Below is a small trained network, with its code and all its weights. Each question gives an input and a class and asks what happens when units are switched off, that is, made to give their printed mean instead of their output.

import numpy as np


def w(rows, s, z=0):
    codes = np.array(rows[::2]) - 128.0
    scale = np.full(codes.shape[1], s)
    scale[-1] = z or s
    return codes * scale


def f(y):
    return np.maximum(y, 0)


def log_softmax(a):
    a = a - a.max(-1, keepdims=True)
    return a - np.log(np.exp(a).sum(-1, keepdims=True))


def net(x, mask):
    res = np.array(x, float).reshape(1, 4) / 4 @ E
    y = f(res @ A[0][:, :-1].T + A[0][:, -1])
    res = res + np.where(mask, y, B[0][:, -1]) @ B[0][:, :-1]
    return log_softmax(res[-1] @ U[:, :-1].T + U[:, -1])


A, B = {}, {}
E = w([
[153,50,75,51,203,150,167],'x0',
[110,171,62,118,235,66,118],'x1',
[51,69,199,193,146,114,131],'x2',
[121,123,136,76,86,74,254],'x3',
],0.0085)
A[0] = w([
[139,144,62,102,200,143,110,174],'neuron 0',
[179,158,81,123,128,148,61,41],'neuron 1',
[182,91,126,6,64,131,218,252],'neuron 2',
[62,114,125,94,145,84,225,199],'neuron 3',
[164,129,125,170,121,163,66,68],'neuron 4',
[31,157,190,226,117,93,126,147],'neuron 5',
[158,163,137,119,45,114,151,242],'neuron 6',
[88,61,147,113,187,118,171,248],'neuron 7',
[167,210,22,75,221,97,134,186],'neuron 8',
[173,164,62,74,162,115,128,160],'neuron 9',
],0.015,0.0032)
B[0] = w([
[132,122,174,102,157,43,70,197],'neuron 0',
[128,145,184,168,76,120,177,170],'neuron 1',
[229,72,101,120,21,131,135,250],'neuron 2',
[25,141,208,51,125,102,152,211],'neuron 3',
[56,56,131,111,183,71,119,167],'neuron 4',
[84,249,89,179,102,136,126,206],'neuron 5',
[95,187,126,221,106,171,140,192],'neuron 6',
[59,106,65,76,144,184,135,194],'neuron 7',
[160,193,34,101,159,33,48,245],'neuron 8',
[138,167,37,141,142,107,68,200],'neuron 9',
],0.019,0.018)
U = w([
[222,110,105,225,30,216,149,131],'0',
[100,66,196,160,208,137,92,86],'1',
[73,48,122,101,97,220,164,90],'2',
[208,168,193,134,139,158,169,4],'3',
[178,114,86,119,101,55,79,160],'4',
[210,172,191,117,172,214,160,4],'5',
[76,188,178,200,17,172,197,177],'6',
[2,196,103,179,129,146,105,179],'7',
],0.0088,0.0031)

Each question gives the input, the list of numbers given to net, and the class t.
The units are the neurons (one row each of A and B). Each row of codes is followed by its name. A weight is (code - 128) times the scale printed after its matrix; where a second scale follows, it is the last column's (A, B and U).
mask holds one flag per neuron, in row order. A switched-off neuron (its flag False) gives its mean, the last column of its row in B, instead of its output. The means were averaged over made-up inputs and are rounded, as every weight is.
A unit's drop is (log p(t) with every unit on - log p(t) with that unit switched off) / (log p(t) with every unit on - log p(t) with every unit switched off).
The circuit of an input: a set's keep is (log p(t) with only the set's units on - log p(t) with every unit switched off) / (log p(t) with every unit on - log p(t) with every unit switched off). Starting from all 10 units, units are removed one at a time, each time the one whose removal leaves the highest keep (on an exact tie, the one counted first), for as long as the keep stays at least 0.8.
units of the circuit, in order: the units of the circuit, biggest drop first
unit that matters most: the unit with the biggest drop
k most important neurons: the k neurons with the biggest drops, biggest first
drop of u: that unit's drop, to one decimal
input [6,-5,-2,6], class 0: units of the circuit, in order : neuron 2
input [-7,3,-5,4], class 7: 3 most important neurons : neuron 6; neuron 2; neuron 0
input [-2,-5,1,-7], class 7: 2 most important neurons : neuron 2; neuron 4
input [-5,6,-1,2], class 7: 2 most important neurons : neuron 2; neuron 5
input [-5,0,-8,6], class 0: units of the circuit, in order : neuron 6; neuron 2
input [-6,-3,-3,5], class 6: 3 most important neurons : neuron 6; neuron 8; neuron 9
input [-7,2,-4,-6], class 7: 2 most important neurons : neuron 2; neuron 4
input [4,-8,7,-5], class 7: 2 most important neurons : neuron 2; neuron 5
input [-3,0,4,6], class 6: 2 most important neurons : neuron 8; neuron 9
input [4,-5,2,6], class 2: 2 most important neurons : neuron 3; neuron 7
input [-2,-5,-5,-1], class 0: 2 most important neurons : neuron 3; neuron 5
input [5,-3,4,-7], class 1: 3 most important neurons : neuron 2; neuron 5; neuron 8
input [-3,-6,0,6], class 6: 4 most important neurons : neuron 6; neuron 8; neuron 9; neuron 3
input [7,-8,4,1], class 2: unit that matters most : neuron 7
input [7,-5,-6,0], class 0: 2 most important neurons : neuron 2; neuron 3
input [5,8,7,6], class 7: 2 most important neurons : neuron 3; neuron 7
input [6,4,5,0], class 7: 3 most important neurons : neuron 2; neuron 7; neuron 3
input [-3,-8,-3,-1], class 6: drop of neuron 2 : 0.1
input [-8,4,0,8], class 6: drop of neuron 8 : 0.4
input [7,8,7,-1], class 7: unit that matters most : neuron 2
input [8,-8,-1,1], class 0: drop of neuron 2 : 0.4
input [-2,0,5,6], class 6: drop of neuron 0 : 0.1
